Below is a small trained network, with its code and all its weights. Each question gives an input and a class and asks what happens when units are switched off, that is, made to give their printed mean instead of their output.

import numpy as np


def w(rows, s, z=0):
    codes = np.array(rows[::2]) - 128.0
    scale = np.full(codes.shape[1], s)
    scale[-1] = z or s
    return codes * scale


def f(y):
    return np.maximum(y, 0)


def log_softmax(a):
    a = a - a.max(-1, keepdims=True)
    return a - np.log(np.exp(a).sum(-1, keepdims=True))


def net(x, mask):
    res = np.array(x, float).reshape(1, 6) / 4 @ E
    y = f(res @ A[0][:, :-1].T + A[0][:, -1])
    res = res + np.where(mask, y, B[0][:, -1]) @ B[0][:, :-1]
    return log_softmax(res[-1] @ U[:, :-1].T + U[:, -1])


A, B = {}, {}
E = w([
[86,182,251,52,71,126,168],'x0',
[133,149,187,69,18,71,149],'x1',
[99,205,148,211,70,184,219],'x2',
[138,63,232,221,137,163,116],'x3',
[202,101,121,51,66,221,127],'x4',
[1,154,77,129,82,184,113],'x5',
],0.008)
A[0] = w([
[115,126,55,156,231,23,92,181],'n0',
[194,72,179,174,101,109,103,161],'n1',
[77,178,68,161,58,148,160,177],'n2',
[110,110,140,96,214,206,105,207],'n3',
[88,157,149,59,85,62,145,9],'n4',
[142,124,115,46,100,124,131,138],'n5',
[196,145,105,176,112,126,137,250],'n6',
[150,96,86,7,143,104,94,124],'n7',
[176,154,187,166,94,143,134,26],'n8',
],0.015,0.0025)
B[0] = w([
[150,99,162,154,148,99,249,254],'n0',
[145,123,102,137,153,122,203,188],'n1',
[81,145,68,157,165,119,96,214],'n2',
[107,87,140,101,96,188,167,195],'n3',
[112,182,184,123,95,124,92,204],'n4',
[143,109,116,127,127,135,60,191],'n5',
[131,121,82,117,151,142,117,174],'n6',
[223,131,117,105,141,107,106,225],'n7',
[101,96,138,138,135,113,184,175],'n8',
],0.021,0.016)
U = w([
[219,116,127,48,137,95,46,84],'0',
[124,57,145,157,194,125,234,251],'1',
[124,148,253,145,150,15,177,23],'2',
[28,140,255,118,65,170,135,85],'3',
[51,165,93,162,155,124,74,31],'4',
],0.0079,0.0014)

Each question gives the input, the list of numbers given to net, and the class t.
The units are the neurons (one row each of A and B). Each row of codes is followed by its name. A weight is (code - 128) times the scale printed after its matrix; where a second scale follows, it is the last column's (A, B and U).
mask holds one flag per neuron, in row order. A switched-off neuron (its flag False) gives its mean, the last column of its row in B, instead of its output. The means were averaged over made-up inputs and are rounded, as every weight is.
A unit's drop is (log p(t) with every unit on - log p(t) with that unit switched off) / (log p(t) with every unit on - log p(t) with every unit switched off).
The circuit of an input: a set's keep is (log p(t) with only the set's units on - log p(t) with every unit switched off) / (log p(t) with every unit on - log p(t) with every unit switched off). Starting from all 9 units, units are removed one at a time, each time the one whose removal leaves the highest keep (on an exact tie, the one counted first), for as long as the keep stays at least 0.8.
circuit, biggest first: the units of the circuit, biggest drop first
most important unit: the unit with the biggest drop
k most important neurons: the k neurons with the biggest drops, biggest first
drop of u: that unit's drop, to one decimal
input [6,4,3,2,-7,7], class 4: circuit, biggest first => (n2)
input [5,-1,2,1,-7,-3], class 2: circuit, biggest first => (n3, n2)
input [8,0,3,-5,-4,-5], class 3: 3 most important neurons => (n0, n7, n4)
input [-7,8,5,-3,3,-3], class 4: circuit, biggest first => (n0, n7)
input [1,6,7,-7,-1,-6], class 4: circuit, biggest first => (n0, n2)
input [8,8,6,1,3,5], class 3: 2 most important neurons => (n4, n8)
input [-6,-7,6,5,8,6], class 4: 2 most important neurons => (n0, n2)
input [0,-4,6,-3,0,-5], class 4: 2 most important neurons => (n0, n1)
input [6,5,6,1,-4,-4], class 3: 2 most important neurons => (n0, n7)
input [-1,-2,4,-3,-5,5], class 4: 2 most important neurons => (n2, n1)
input [5,8,-1,7,5,-8], class 1: 2 most important neurons => (n1, n8)
input [4,4,6,4,7,7], class 4: 2 most important neurons => (n2, n0)
input [1,4,5,2,-8,2], class 4: drop of n0 => 0.4
input [5,3,-7,-3,-3,2], class 0: most important unit => n7
input [-5,6,4,-7,4,4], class 4: drop of n2 => 0.7
input [1,7,3,7,-6,-8], class 1: drop of n1 => 0.4
input [4,0,-5,0,0,-4], class 0: drop of n0 => 0.1
